[[ 35  51  21  -1 -41  19  38  -3 -53 -72 -14 -58  10  19   7  33]
 [ 42  49  11  26 -29  17  22  -6 -43 -50   4 -53  25  10   8  32]
 [ 39  50  14  17 -31  18  25  -5 -47 -60  -2 -56  20  11   7  32]
 [ 37  51  19   8 -37  18  33  -5 -50 -66  -8 -57  14  16   7  32]
 [ 33  51  24  -5 -43  19  40  -4 -53 -75 -20 -58   8  20   6  33]
 [ 40  49  13  21 -29  16  22  -6 -45 -53   1 -54  23  11   8  32]
 [ 36  51  21   4 -39  19  35  -4 -52 -69 -14 -58  14  17   7  32]
 [ 38  52  17  13 -35  19  27  -4 -49 -63  -8 -57  16  14   7  34]
 [ 39  50  16  17 -33  18  27  -5 -49 -60  -5 -56  18  13   7  33]] => 33

[[ -4  -2   3  -5   1  -2   3  -4  -7  -1   1   8  -3]
 [ -4 -24 -10 -13   1  -7  -9  -4  -3  -1   1   1   7]
 [ -4   9  16   7   1  -2   3   5  -7   8   7  -6  -3]
 [ 40 -56 -17  -5  12 -21  16  31  -6  -9 -23 -21  -8]
 [ -4  -2  10   3  12  -2  -9   5  -4  13   7  -6  -8]
 [ -4 -13 -10 -13   1  -7  -9  -4  -4  -1   1   1   2]
 [ 23 -13 -17   3  43 -16  53  39  -9 -14 -23 -28   7]
 [  5 -35 -10  -9  32   7  28  22 -10   4 -17 -21  18]
 [ -4 -13 -17   7  43  -2  41  31  -9  -9  -5 -21  18]
 [ -4  -2   3  -5  -9  -2  -9   5  -4  -1   1   8   7]] => 7

[[-25 -31   3  -3 -61   2  48 -17   6   3  15]
 [ 51  -4  34 -52 -12 -20  38  24 -17 -29 -34]
 [ 29   2  17 -25   3 -10  12  14  -9 -15 -19]
 [-43  -3 -24  37  -4  15 -17 -21  14  22  28]
 [ 17  24  -4   5  48   0 -39  12  -4  -1 -10]
 [-23 -28   2  -2 -55   2  43 -16   5   3  14]
 [-33   5 -23  35  13  14 -29 -15  11  20  22]
 [-43   0 -27  41   4  16 -25 -21  14  23  29]] => 29

[[-22  44  -1 -28  -5 -10   6  37  21]
 [ 21  59 -30 -25 -24 -40 -30 -21  64]
 [ 57 -50  -8 -22  -9  27 -14 -26  17]
 [ -3 -20  48 -18  51  -4  44 -28 -57]
 [ 15 -17 -29  63 -34  50 -25 -27  34]
 [  1 -24  42 -20  45  -3  38 -25 -52]
 [ 50 -32   5 -40  10  -3  -2 -29   2]] => 2

[[ 29  11  -9  20  19   1 -24]
 [ -1  49 -23  -9  -9  43   1]
 [ 11  16   5  11  11  15   6]
 [ 10 -34  66  33  33 -18  39]
 [ 30 -36  48  42  41 -30   8]
 [  3  48 -27  -7  -7  40  -5]
 [  7  11  25  11  14  17  33]
 [  9  34 -11   2   3  29   3]] => 3

[[ 14   9 -50 -36   1  -3 -18   8   3]
 [ -9  24   8 -28  -5  11  40 -47   5]
 [ 14  38 -47 -37  -7  12  32 -35  11]
 [ 26   7 -32   7  -3   4   6  35  16]
 [ -9  38  25 -36  -7  18  70 -58  15]
 [-11  12  46   0  -5  15  65 -57   7]
 [ 18   6 -25   7   0  -3 -15  31   4]
 [ 14   8 -21  -7  -2   2   5   7   7]] => 7

[[-24 -24  -6   5  28 -40 -13 -16 -42   4   8  17 -20  18   8]
 [  2  25 -39 -13  25   2  12  24 -23   6 -34  16  28 -20 -10]
 [-31 -11  -8  23  39 -46  -4  -5 -33 -11 -32  -5 -15  20   5]
 [ 18 -49 -33  21  62 -65  -7 -17 -15 -25  19  35 -27  29   8]
 [ 38 -10  -1 -10 -34  18  14  19   8  -5  -6  17  24  15   4]
 [-15  36 -46   3 -25  32 -15  20 -14  10 -18 -16 -13 -40  -8]
 [ 36 -13   5   8  42 -49 -19  -1 -27 -20  26 -32   4   9  -8]
 [-31 -48 -11   2  11 -69 -15  -5 -24 -17  21  11 -22  19  25]
 [ -6 -23 -27  17  11 -36 -32  -6 -25  -6   6   7 -10  39   4]
 [ 12 -24   8 -20 -17  12 -12   7 -17 -16 -11 -11  15  15  28]
 [  4  38 -34 -46  18  13 -17  15   5   2   8  14   1 -24  10]
 [ 22 -37  21 -13  12 -16 -14 -21  22   9 -26  19  16   3  -1]] => -1
---
-82	-580	-240	609	30 -> -580

989	806	419	486
648	547	339	366
-501	-168	936	809
-> -168

17	9	41	-8	-6	21
25	-13	6	-20	-27	20
-> -13

71	23	3	97	38	5	20 -> 23

4958	2352	1404	5918
6569	6301	4654	4183
1980	1118	7788	5415
-> 1118

-78	666	-808	438 -> 666

37	177	58	43	228	108
21	143	169	25	51	162
-> 143
---
[19 67 -6 15 14 60 10] => 10
[ 48   3 -15  18  60  21] => 21
[77 -8 50 63 74 56] => 56
[ 77  75 -37  25] => 25
[-38 -24  40  67] => 67
[-14  77 -27  44 -68  -2] => -2
[-42 -16  72 -40 -26] => -26
[  6 -75  73  31 -30  65  22] => 22
[ -4 -29 -63  36] => 36
[ 30  58  10 -25 -16] => -16
